Below are the code and all the weights of a small trained network. Each question names an input and a target symbol and asks about switching units off, where a switched-off unit gives its printed mean instead of its output.

import numpy as np


def w(rows, s, z=0):
    codes = np.array(rows[::2]) - 128.0
    scale = np.full(codes.shape[1], s)
    scale[-1] = z or s
    return codes * scale


def norm(h):
    return h / np.sqrt((h * h).mean(-1, keepdims=True) + 1e-5)


def f(y):
    return y / 2 * (1 + np.tanh(0.7978845608 * (y + 0.044715 * y**3)))


def softmax(a):
    e = np.exp(a - a.max(-1, keepdims=True))
    return e / e.sum(-1, keepdims=True)


def log_softmax(a):
    a = a - a.max(-1, keepdims=True)
    return a - np.log(np.exp(a).sum(-1, keepdims=True))


def net(x, mask):
    ids = ['γδεζηθλξπστφψω'.index(c) for c in x.split()]
    T = len(ids)
    res = E[ids] + P[:T]
    u = 0
    for l in range(2):
        q, k, v = (norm(res) @ M[l].T for M in (Q, K, V))
        z = softmax(np.where(np.tri(T) > 0, q @ k.T / 4**0.5, -1e9)) @ v
        res = res + np.where(mask[u], z, O[l][:, -1]) @ O[l][:, :-1]
        u += 1
        y = f(norm(res) @ A[l][:, :-1].T + A[l][:, -1])
        res = res + np.where(mask[u : u + 12], y, B[l][:, -1]) @ B[l][:, :-1]
        u += 12
    return log_softmax(norm(res)[-1] @ U[:, :-1].T + U[:, -1])


Q, K, V, O, A, B = {}, {}, {}, {}, {}, {}
E = w([
[98,54,106],'γ',
[21,177,73],'δ',
[144,34,102],'ε',
[136,9,98],'ζ',
[87,188,195],'η',
[244,155,92],'θ',
[176,203,121],'λ',
[83,180,200],'ξ',
[143,39,107],'π',
[89,184,199],'σ',
[158,58,58],'τ',
[89,192,203],'φ',
[92,194,183],'ψ',
[228,63,241],'ω',
],0.013)
P = w([
[94,251,152],'0',
[111,63,130],'1',
[186,146,85],'2',
[73,51,200],'3',
[157,208,86],'4',
[67,54,223],'5',
[132,242,70],'6',
],0.012)
Q[0] = w([
[160,95,235],'L0H1',
[182,52,195],'L0H1',
[92,136,231],'L0H1',
[255,143,127],'L0H1',
],0.0082)
K[0] = w([
[37,64,131],'L0H1',
[254,58,149],'L0H1',
[139,217,243],'L0H1',
[42,69,204],'L0H1',
],0.0062)
V[0] = w([
[191,96,157],'L0H1',
[253,57,161],'L0H1',
[45,90,192],'L0H1',
[128,95,124],'L0H1',
],0.0044)
O[0] = w([
[20,226,3,146],'L0H1',
[142,7,154,118],'L0H1',
[37,34,175,254],'L0H1',
[148,111,90,108],'L0H1',
],0.0032,0.00064)
A[0] = w([
[75,72,172,101],'L0N1',
[169,89,74,163],'L0N2',
[77,220,168,156],'L0N3',
[197,177,113,163],'L0N4',
[149,107,128,98],'L0N5',
[24,147,144,35],'L0N6',
[5,157,76,4],'L0N7',
[156,119,224,144],'L0N8',
[63,119,74,90],'L0N9',
[111,233,168,127],'L0N10',
[185,142,31,97],'L0N11',
[38,107,94,27],'L0N12',
],0.017,0.011)
B[0] = w([
[100,157,163,197],'L0N1',
[108,60,77,196],'L0N2',
[110,56,95,254],'L0N3',
[126,174,70,223],'L0N4',
[129,115,118,123],'L0N5',
[110,10,155,151],'L0N6',
[124,28,144,141],'L0N7',
[194,108,60,237],'L0N8',
[135,65,175,139],'L0N9',
[115,77,72,238],'L0N10',
[71,127,5,191],'L0N11',
[120,147,209,131],'L0N12',
],0.011,0.0083)
Q[1] = w([
[159,144,71],'L1H1',
[104,141,142],'L1H1',
[86,49,45],'L1H1',
[2,124,142],'L1H1',
],0.014)
K[1] = w([
[176,79,138],'L1H1',
[111,131,133],'L1H1',
[173,202,165],'L1H1',
[66,245,193],'L1H1',
],0.013)
V[1] = w([
[151,169,200],'L1H1',
[220,81,145],'L1H1',
[244,201,204],'L1H1',
[2,19,151],'L1H1',
],0.0092)
O[1] = w([
[150,71,121,21],'L1H1',
[132,2,229,182],'L1H1',
[202,74,76,3],'L1H1',
[33,106,133,197],'L1H1',
],0.0094,0.0071)
A[1] = w([
[252,98,98,2],'L1N1',
[155,131,108,111],'L1N2',
[117,180,207,116],'L1N3',
[184,239,128,154],'L1N4',
[92,162,100,97],'L1N5',
[118,54,171,162],'L1N6',
[117,159,45,55],'L1N7',
[67,124,97,26],'L1N8',
[163,153,161,144],'L1N9',
[143,42,116,17],'L1N10',
[116,95,182,94],'L1N11',
[203,158,58,66],'L1N12',
],0.018,0.0075)
B[1] = w([
[10,159,84,179],'L1N1',
[97,106,163,133],'L1N2',
[135,159,92,137],'L1N3',
[176,118,42,139],'L1N4',
[115,162,138,159],'L1N5',
[190,206,121,254],'L1N6',
[143,168,228,199],'L1N7',
[107,148,78,174],'L1N8',
[144,106,109,123],'L1N9',
[113,211,145,168],'L1N10',
[187,151,135,168],'L1N11',
[177,39,83,178],'L1N12',
],0.014,0.0079)
U = w([
[69,193,190,132],'γ',
[130,58,220,218],'δ',
[131,51,175,142],'ε',
[108,137,124,104],'ζ',
[127,124,140,96],'η',
[132,195,70,33],'θ',
[152,255,56,8],'λ',
[128,102,154,97],'ξ',
[136,113,140,90],'π',
[120,134,134,86],'σ',
[218,9,64,186],'τ',
[136,110,145,97],'φ',
[132,125,128,83],'ψ',
[230,137,170,254],'ω',
],0.013,0.0069)

Each question gives the input, a string of symbols that net reads in full, and the target symbol t.
The units are the heads (4 rows each of Q, K, V and O) and the neurons (one row each of A and B). Each row of codes is followed by its name. A weight is (code - 128) times the scale printed after its matrix; where a second scale follows, it is the last column's (O, A, B and U).
mask holds one flag per unit, layer by layer, with each layer's heads first. A switched-off unit (its flag False) gives its mean, the last column of its rows in O or B, instead of its output. The means were averaged over made-up inputs and are rounded, as every weight is.
A unit's drop is (log p(t) with every unit on - log p(t) with that unit switched off) / (log p(t) with every unit on - log p(t) with every unit switched off).
The circuit of an input: a set's keep is (log p(t) with only the set's units on - log p(t) with every unit switched off) / (log p(t) with every unit on - log p(t) with every unit switched off). Starting from the 12 units with the biggest drops (on a tie, the unit counted first), units are removed one at a time, each time the one whose removal leaves the highest keep (on an exact tie, the one counted first), for as long as the keep stays at least 0.8.
units of the circuit, in order: the units of the circuit, biggest drop first
unit that matters most: the unit with the biggest drop
k most important neurons: the k neurons with the biggest drops, biggest first
top k neurons in layer l: the k neurons of layer l with the biggest drops, biggest first
input λ λ τ ψ λ ψ, target λ: unit that matters most -> L0N4
input ξ η θ ω η, target τ: units of the circuit, in order -> (L0N3, L0N10)
input φ ω σ σ, target ω: 4 most important neurons -> (L0N11, L0N8, L1N6, L0N3)
input γ θ γ ω φ, target τ: units of the circuit, in order -> (L0N3, L0N10)
input δ δ ζ η ω ω δ, target τ: units of the circuit, in order -> (L1H1, L0N3, L0N7, L0N11)
input ζ ω ζ ω ω θ ε, target τ: units of the circuit, in order -> (L1H1, L0N3, L0N10, L1N12)
input λ δ ζ ζ λ η, target λ: top 2 neurons in layer 1 -> (L1N6, L1N7)
input ζ λ ζ λ, target λ: top 3 neurons in layer 0 -> (L0N4, L0N11, L0N8)
input γ ζ λ ω ω γ τ, target τ: units of the circuit, in order -> (L1H1, L0N3, L1N12, L0N10)
input ψ ω ξ, target τ: top 2 neurons in layer 0 -> (L0N10, L0N11)
input γ σ δ λ, target λ: 2 most important neurons -> (L0N8, L0N11)
input γ ω ψ ξ, target ω: 2 most important neurons -> (L0N11, L0N8)
input γ ω τ ω ω ω ψ, target τ: top 3 neurons in layer 0 -> (L0N3, L0N10, L0N11)
input ω λ ω ε λ τ, target λ: top 2 neurons in layer 0 -> (L0N8, L0N1)
input δ τ η δ ω η σ, target τ: units of the circuit, in order -> (L0N3, L1H1, L0N11)
input σ ω λ ω θ, target τ: units of the circuit, in order -> (L1N12)
input τ ω λ δ ω ζ γ, target τ: top 2 neurons in layer 1 -> (L1N1, L1N6)
input λ σ ξ γ, target γ: 2 most important neurons -> (L0N3, L0N10)
input ξ ψ ω σ, target ω: 2 most important neurons -> (L0N8, L0N3)
input ζ φ γ γ ω τ γ, target τ: 2 most important neurons -> (L0N11, L0N3)
input σ π ω ε, target ω: top 2 neurons in layer 0 -> (L0N3, L0N11)
input ω ω ψ η, target ω: top 2 neurons in layer 0 -> (L0N8, L0N11)
input ε σ δ ω ω ω, target ω: unit that matters most -> L0N8
input σ ω λ ω ζ ψ, target ω: top 3 neurons in layer 0 -> (L0N11, L0N3, L0N10)
